Here is a tiny trained network, its code and every weight. The questions are about switching its units off for an input and a class, where a switched-off unit gives its printed mean instead of its output.

import numpy as np


def w(rows, s, z=0):
    codes = np.array(rows[::2]) - 128.0
    scale = np.full(codes.shape[1], s)
    scale[-1] = z or s
    return codes * scale


def norm(h):
    return h / np.sqrt((h * h).mean(-1, keepdims=True) + 1e-5)


def f(y):
    return y / 2 * (1 + np.tanh(0.7978845608 * (y + 0.044715 * y**3)))


def log_softmax(a):
    a = a - a.max(-1, keepdims=True)
    return a - np.log(np.exp(a).sum(-1, keepdims=True))


def net(x, mask):
    res = np.array(x, float).reshape(1, 2) / 4 @ E
    u = 0
    for l in range(3):
        y = f(norm(res) @ A[l][:, :-1].T + A[l][:, -1])
        res = res + np.where(mask[u : u + 7], y, B[l][:, -1]) @ B[l][:, :-1]
        u += 7
    return log_softmax(norm(res)[-1] @ U[:, :-1].T + U[:, -1])


A, B = {}, {}
E = w([
[150,102,131,121,255,109],'x0',
[129,55,154,112,107,215],'x1',
],0.0096)
A[0] = w([
[130,164,72,103,27,144,100],'0.n0',
[117,87,190,152,28,100,29],'0.n1',
[178,78,227,174,95,190,134],'0.n2',
[161,184,130,100,72,171,7],'0.n3',
[124,141,89,142,106,168,99],'0.n4',
[2,155,99,155,125,143,64],'0.n5',
[165,220,129,202,135,87,136],'0.n6',
],0.0072,0.0018)
B[0] = w([
[200,186,131,90,197,139,255],'0.n0',
[165,117,177,148,172,106,210],'0.n1',
[68,163,42,183,148,116,230],'0.n2',
[179,130,254,156,163,181,166],'0.n3',
[31,68,135,210,132,44,144],'0.n4',
[147,19,138,131,151,135,139],'0.n5',
[41,123,91,103,127,180,213],'0.n6',
],0.0066,0.0045)
A[1] = w([
[143,162,171,103,153,84,196],'1.n0',
[81,125,194,118,155,164,69],'1.n1',
[123,93,63,100,142,123,78],'1.n2',
[157,67,158,134,174,87,6],'1.n3',
[142,124,123,212,117,121,85],'1.n4',
[174,129,181,108,6,96,127],'1.n5',
[116,80,178,178,118,213,109],'1.n6',
],0.012,0.0018)
B[1] = w([
[75,73,84,131,115,199,202],'1.n0',
[95,137,191,38,68,123,156],'1.n1',
[146,150,204,119,212,204,174],'1.n2',
[112,40,214,112,193,148,163],'1.n3',
[195,211,165,26,232,230,149],'1.n4',
[169,75,136,176,251,3,222],'1.n5',
[44,79,80,140,116,69,255],'1.n6',
],0.0061,0.006)
A[2] = w([
[139,157,178,115,120,254,147],'2.n0',
[245,87,208,211,154,29,252],'2.n1',
[132,7,113,94,93,115,190],'2.n2',
[127,47,170,107,107,229,155],'2.n3',
[149,249,126,153,86,108,136],'2.n4',
[152,168,32,57,147,10,92],'2.n5',
[138,160,157,11,199,174,194],'2.n6',
],0.0081,0.0026)
B[2] = w([
[139,210,119,130,12,179,162],'2.n0',
[164,113,190,79,151,186,254],'2.n1',
[104,183,108,108,126,129,174],'2.n2',
[94,155,53,179,144,59,188],'2.n3',
[103,114,143,87,201,107,148],'2.n4',
[74,105,92,164,56,149,183],'2.n5',
[179,133,178,118,43,127,222],'2.n6',
],0.011,0.0069)
U = w([
[9,123,57,152,138,93,169],'0',
[161,103,252,87,202,132,147],'1',
[165,199,153,154,13,159,166],'2',
[204,138,78,138,126,93,2],'3',
],0.015,0.0062)

Each question gives the input, the list of numbers given to net, and the class t.
The units are the neurons (one row each of A and B). Each row of codes is followed by its name. A weight is (code - 128) times the scale printed after its matrix; where a second scale follows, it is the last column's (A, B and U).
mask holds one flag per neuron, layer by layer. A switched-off neuron (its flag False) gives its mean, the last column of its row in B, instead of its output. The means were averaged over made-up inputs and are rounded, as every weight is.
A unit's drop is (log p(t) with every unit on - log p(t) with that unit switched off) / (log p(t) with every unit on - log p(t) with every unit switched off).
The circuit of an input: a set's keep is (log p(t) with only the set's units on - log p(t) with every unit switched off) / (log p(t) with every unit on - log p(t) with every unit switched off). Starting from the 12 units with the biggest drops (on a tie, the unit counted first), units are removed one at a time, each time the one whose removal leaves the highest keep (on an exact tie, the one counted first), for as long as the keep stays at least 0.8.
circuit, biggest first: the units of the circuit, biggest drop first
most important unit: the unit with the biggest drop
top k neurons: the k neurons with the biggest drops, biggest first
k most important neurons of layer l: the k neurons of layer l with the biggest drops, biggest first
drop of u: that unit's drop, to one decimal
input [-3,7], class 0: most important unit -> 1.n6
input [-1,0], class 2: top 3 neurons -> (1.n5; 2.n0; 1.n0)
input [-8,6], class 1: circuit, biggest first -> (1.n5; 0.n6; 2.n1)
input [4,-5], class 0: top 2 neurons -> (2.n1; 1.n4)
input [2,1], class 2: circuit, biggest first -> (1.n5; 1.n6; 2.n0)
input [0,2], class 2: top 2 neurons -> (0.n2; 1.n4)
input [-6,4], class 1: top 2 neurons -> (1.n5; 0.n6)
input [-1,2], class 2: top 2 neurons -> (1.n4; 0.n2)
input [-5,-5], class 0: top 4 neurons -> (0.n6; 0.n0; 2.n5; 1.n2)
input [2,3], class 2: top 4 neurons -> (0.n3; 1.n2; 0.n2; 1.n5)
input [1,-3], class 2: 2 most important neurons of layer 1 -> (1.n6; 1.n2)
input [0,0], class 2: 2 most important neurons of layer 0 -> (0.n3; 0.n1)
input [1,0], class 2: 2 most important neurons of layer 1 -> (1.n6; 1.n5)
input [0,4], class 0: circuit, biggest first -> (1.n6)
input [3,2], class 2: 2 most important neurons of layer 1 -> (1.n5; 1.n6)
input [-4,2], class 1: top 2 neurons -> (0.n6; 1.n6)
input [-7,8], class 0: drop of 0.n2 -> 0.3
input [2,7], class 0: drop of 2.n6 -> 0.0
input [-8,4], class 1: drop of 1.n5 -> 1.6
input [-8,-5], class 1: most important unit -> 2.n1
input [0,-2], class 2: drop of 1.n6 -> 0.7
